Here is a tiny trained network, its code and every weight. The questions are about switching its units off for an input and a target symbol, where a switched-off unit gives its printed mean instead of its output.

import numpy as np


def w(rows, s, z=0):
    codes = np.array(rows[::2]) - 128.0
    scale = np.full(codes.shape[1], s)
    scale[-1] = z or s
    return codes * scale


def f(y):
    return y / 2 * (1 + np.tanh(0.7978845608 * (y + 0.044715 * y**3)))


def softmax(a):
    e = np.exp(a - a.max(-1, keepdims=True))
    return e / e.sum(-1, keepdims=True)


def log_softmax(a):
    a = a - a.max(-1, keepdims=True)
    return a - np.log(np.exp(a).sum(-1, keepdims=True))


def net(x, mask):
    ids = ['αβδζλμξστφψ'.index(c) for c in x.split()]
    T = len(ids)
    res = E[ids] + P[:T]
    r = res
    for j in range(2):
        rows = slice(2 * j, 2 * j + 2)
        q, k, v = (r @ M[0][rows].T for M in (Q, K, V))
        z = softmax(np.where(np.tri(T) > 0, q @ k.T / 2**0.5, -1e9)) @ v
        o = O[0][rows]
        res = res + np.where(mask[j], z, o[:, -1]) @ o[:, :-1]
    y = f(res @ A[0][:, :-1].T + A[0][:, -1])
    res = res + np.where(mask[2:10], y, B[0][:, -1]) @ B[0][:, :-1]
    return log_softmax(res[-1] @ U[:, :-1].T + U[:, -1])


Q, K, V, O, A, B = {}, {}, {}, {}, {}, {}
E = w([
[100,136,180,122],'α',
[126,178,155,255],'β',
[186,83,112,115],'δ',
[146,83,206,138],'ζ',
[220,41,152,130],'λ',
[182,133,106,213],'μ',
[108,140,199,179],'ξ',
[118,92,170,83],'σ',
[126,191,115,196],'τ',
[151,132,83,89],'φ',
[151,158,89,168],'ψ',
],0.0055)
P = w([
[88,100,90,114],'0',
[165,76,187,246],'1',
[147,174,127,90],'2',
[170,78,183,247],'3',
[169,198,143,85],'4',
[170,74,183,254],'5',
[188,222,153,79],'6',
],0.0065)
Q[0] = w([
[81,67,126,209],'h0',
[156,67,151,143],'h0',
[138,214,101,82],'h1',
[62,2,89,185],'h1',
],0.049)
K[0] = w([
[15,39,57,198],'h0',
[97,63,90,68],'h0',
[208,158,161,149],'h1',
[34,1,50,198],'h1',
],0.028)
V[0] = w([
[82,139,213,147],'h0',
[128,145,128,117],'h0',
[253,87,107,218],'h1',
[180,59,82,15],'h1',
],0.019)
O[0] = w([
[62,116,180,61,117],'h0',
[135,131,116,120,143],'h0',
[115,18,33,200,30],'h1',
[254,162,105,161,255],'h1',
],0.014,0.0019)
A[0] = w([
[128,174,149,90,121],'n0',
[73,180,72,100,127],'n1',
[115,148,117,117,3],'n2',
[183,94,70,2,120],'n3',
[116,80,137,154,75],'n4',
[86,99,82,120,52],'n5',
[116,171,43,73,158],'n6',
[160,165,144,104,17],'n7',
],0.023,0.0044)
B[0] = w([
[163,145,231,172,255],'n0',
[60,83,31,206,155],'n1',
[92,252,47,170,119],'n2',
[113,60,76,16,189],'n3',
[24,147,95,141,165],'n4',
[227,197,188,70,157],'n5',
[224,182,106,200,147],'n6',
[42,176,44,124,235],'n7',
],0.025,0.0099)
U = w([
[243,186,195,109,94],'α',
[71,149,154,34,110],'β',
[253,135,131,209,148],'δ',
[187,85,144,107,254],'ζ',
[100,99,63,210,86],'λ',
[21,130,82,130,67],'μ',
[150,58,223,83,202],'ξ',
[117,206,130,180,55],'σ',
[42,54,124,101,154],'τ',
[142,181,50,145,65],'φ',
[92,54,152,177,209],'ψ',
],0.0057,0.0061)

Each question gives the input, a string of symbols that net reads in full, and the target symbol t.
The units are the heads (2 rows each of Q, K, V and O) and the neurons (one row each of A and B). Each row of codes is followed by its name. A weight is (code - 128) times the scale printed after its matrix; where a second scale follows, it is the last column's (O, A, B and U).
mask holds one flag per unit, heads first, then neurons. A switched-off unit (its flag False) gives its mean, the last column of its rows in O or B, instead of its output. The means were averaged over made-up inputs and are rounded, as every weight is.
A unit's drop is (log p(t) with every unit on - log p(t) with that unit switched off) / (log p(t) with every unit on - log p(t) with every unit switched off).
The circuit of an input: a set's keep is (log p(t) with only the set's units on - log p(t) with every unit switched off) / (log p(t) with every unit on - log p(t) with every unit switched off). Starting from all 10 units, units are removed one at a time, each time the one whose removal leaves the highest keep (on an exact tie, the one counted first), for as long as the keep stays at least 0.8.
units of the circuit, in order: the units of the circuit, biggest drop first
unit that matters most: the unit with the biggest drop
k most important neurons: the k neurons with the biggest drops, biggest first
heads that matter: for each layer, one digit per head in row order, 1 if its drop is at least 0.15 and else 0, layers parted by /
drop when u is switched off: that unit's drop, to one decimal
input α σ δ λ δ δ, target α: unit that matters most => h1
input μ σ δ β μ δ, target μ: units of the circuit, in order => [n4; h1]
input α σ σ φ ζ λ, target α: units of the circuit, in order => [h1; n0]
input δ φ μ ζ, target δ: 3 most important neurons => [n7; n3; n1]
input φ α δ σ σ τ, target φ: units of the circuit, in order => [h1; n0; h0]
input τ σ λ, target τ: units of the circuit, in order => [n3; h1; n0]
input σ φ σ φ, target σ: units of the circuit, in order => [h1; n7; n0]
input β λ β μ α φ, target β: units of the circuit, in order => [n5; h1; n4]
input ξ σ μ δ δ α, target ξ: 2 most important neurons => [n7; n1]
input α τ σ σ λ φ, target α: units of the circuit, in order => [h1; n0]
input ξ β σ μ, target ξ: units of the circuit, in order => [n7; h1]
input σ δ λ ζ δ α, target σ: 3 most important neurons => [n7; n3; n0]
input λ ψ φ ξ σ ψ, target λ: 2 most important neurons => [n4; n0]
input ξ δ σ β, target ξ: unit that matters most => n7
input α φ α σ, target α: 4 most important neurons => [n0; n1; n4; n3]
input σ ξ β τ σ ψ, target σ: units of the circuit, in order => [h1; n7; n3]
input δ λ τ ξ, target δ: units of the circuit, in order => [n7; h1]
input α α α α, target α: 3 most important neurons => [n0; n1; n4]
input β λ σ σ φ, target φ: units of the circuit, in order => [n6; n7; h1; n3]
input λ ζ σ τ, target λ: 2 most important neurons => [n4; n0]
input φ δ α σ α β, target φ: 2 most important neurons => [n0; n7]
input μ σ σ α δ σ, target μ: unit that matters most => n4
input φ σ α, target σ: 4 most important neurons => [n0; n7; n1; n2]
input β σ ζ, target ξ: heads that matter => 10
input β σ σ δ τ β, target β: 3 most important neurons => [n5; n4; n7]
input μ φ α ξ, target μ: 2 most important neurons => [n4; n0]
input σ τ σ ξ β σ δ, target ζ: unit that matters most => n3
input σ δ σ β δ ξ, target σ: 2 most important neurons => [n7; n3]
input δ δ μ β, target δ: drop when n3 is switched off => 0.2
